Below are the code and all the weights of a small trained network. Each question names an input and a class and asks about switching units off, where a switched-off unit gives its printed mean instead of its output.

import numpy as np


def w(rows, s, z=0):
    codes = np.array(rows[::2]) - 128.0
    scale = np.full(codes.shape[1], s)
    scale[-1] = z or s
    return codes * scale


def f(y):
    return y / 2 * (1 + np.tanh(0.7978845608 * (y + 0.044715 * y**3)))


def log_softmax(a):
    a = a - a.max(-1, keepdims=True)
    return a - np.log(np.exp(a).sum(-1, keepdims=True))


def net(x, mask):
    res = np.array(x, float).reshape(1, 6) / 4 @ E
    y = f(res @ A[0][:, :-1].T + A[0][:, -1])
    res = res + np.where(mask, y, B[0][:, -1]) @ B[0][:, :-1]
    return log_softmax(res[-1] @ U[:, :-1].T + U[:, -1])


A, B = {}, {}
E = w([
[128,130,127,128,128,129],'x0',
[246,93,182,149,151,175],'x1',
[128,124,128,128,128,127],'x2',
[127,127,129,128,130,128],'x3',
[134,127,87,21,155,215],'x4',
[142,130,48,148,238,92],'x5',
],0.014)
A[0] = w([
[77,141,114,72,92,153,109],'n0',
[81,116,130,85,93,138,109],'n1',
[100,130,119,76,89,138,127],'n2',
[112,154,57,102,214,112,28],'n3',
[144,139,143,167,158,126,101],'n4',
[88,146,134,46,99,162,135],'n5',
[125,126,141,119,137,120,128],'n6',
[100,141,83,146,140,101,109],'n7',
[38,170,85,131,131,44,160],'n8',
[141,98,123,105,117,99,127],'n9',
[45,125,113,62,71,162,138],'n10',
[138,123,242,149,15,165,61],'n11',
[141,153,228,133,21,149,222],'n12',
[2,203,57,121,128,35,100],'n13',
[225,68,195,117,139,201,209],'n14',
[173,121,75,22,191,214,10],'n15',
[74,141,182,219,54,41,71],'n16',
[242,49,184,109,123,205,6],'n17',
[165,157,91,73,178,202,27],'n18',
[205,94,132,226,170,86,111],'n19',
[102,138,94,131,149,94,104],'n20',
[174,142,82,20,178,207,138],'n21',
[49,113,100,43,52,185,135],'n22',
[215,82,123,240,202,81,100],'n23',
],0.0077,0.011)
B[0] = w([
[115,169,189,100,172,118,156],'n0',
[109,165,179,99,178,119,147],'n1',
[113,164,159,103,166,126,152],'n2',
[114,49,24,76,141,194,154],'n3',
[127,140,152,129,137,114,134],'n4',
[85,169,167,95,180,116,171],'n5',
[122,133,112,127,129,122,128],'n6',
[143,102,128,137,107,131,146],'n7',
[155,69,74,142,107,153,209],'n8',
[146,139,114,136,142,132,128],'n9',
[88,175,191,79,190,111,184],'n10',
[213,67,100,255,15,67,202],'n11',
[101,73,36,61,155,195,251],'n12',
[177,59,82,186,46,119,212],'n13',
[169,143,159,204,87,71,235],'n14',
[209,70,105,248,11,71,176],'n15',
[88,51,24,50,174,210,205],'n16',
[74,73,9,20,174,237,176],'n17',
[159,114,109,176,73,104,154],'n18',
[106,181,197,126,141,52,188],'n19',
[131,100,113,138,104,128,143],'n20',
[114,74,74,107,136,175,209],'n21',
[79,174,180,87,196,107,194],'n22',
[114,188,204,127,148,47,200],'n23',
],0.0086,0.015)
U = w([
[122,105,106,78,142,205,2],'0',
[160,117,130,203,79,88,232],'1',
[117,253,206,102,168,105,174],'2',
],0.02,0.00047)

Each question gives the input, the list of numbers given to net, and the class t.
The units are the neurons (one row each of A and B). Each row of codes is followed by its name. A weight is (code - 128) times the scale printed after its matrix; where a second scale follows, it is the last column's (A, B and U).
mask holds one flag per neuron, in row order. A switched-off neuron (its flag False) gives its mean, the last column of its row in B, instead of its output. The means were averaged over made-up inputs and are rounded, as every weight is.
A unit's drop is (log p(t) with every unit on - log p(t) with that unit switched off) / (log p(t) with every unit on - log p(t) with every unit switched off).
The circuit of an input: a set's keep is (log p(t) with only the set's units on - log p(t) with every unit switched off) / (log p(t) with every unit on - log p(t) with every unit switched off). Starting from the 12 units with the biggest drops (on a tie, the unit counted first), units are removed one at a time, each time the one whose removal leaves the highest keep (on an exact tie, the one counted first), for as long as the keep stays at least 0.8.
units of the circuit, in order: the units of the circuit, biggest drop first
unit that matters most: the unit with the biggest drop
top k neurons: the k neurons with the biggest drops, biggest first
drop when u is switched off: that unit's drop, to one decimal
input [1,-8,7,0,0,8], class 1: units of the circuit, in order => (n13)
input [4,-4,-1,1,-7,0], class 0: top 2 neurons => (n16; n11)
input [0,0,-5,-7,-3,-6], class 0: top 3 neurons => (n12; n16; n15)
input [8,0,-7,-2,-1,-7], class 0: top 3 neurons => (n12; n15; n13)
input [-8,4,5,5,1,4], class 1: top 3 neurons => (n22; n10; n5)
input [-6,1,-4,8,2,8], class 1: top 4 neurons => (n12; n16; n17; n15)
input [-6,2,1,-7,0,0], class 1: top 2 neurons => (n16; n22)
input [6,-6,-1,2,-5,0], class 0: top 2 neurons => (n16; n11)
input [-8,1,3,-4,2,3], class 1: top 3 neurons => (n12; n16; n17)
input [-7,2,5,1,8,2], class 1: top 2 neurons => (n15; n12)
input [5,0,3,2,1,-3], class 2: top 2 neurons => (n16; n17)
input [-4,-4,3,8,1,-7], class 2: top 2 neurons => (n22; n10)
input [3,-1,-2,5,-1,-4], class 0: drop when n12 is switched off => 0.1
input [-1,8,-6,3,4,3], class 1: unit that matters most => n14
input [2,-8,4,-1,-7,-5], class 0: drop when n16 is switched off => 0.8
input [-4,8,7,4,5,7], class 1: drop when n15 is switched off => 0.3
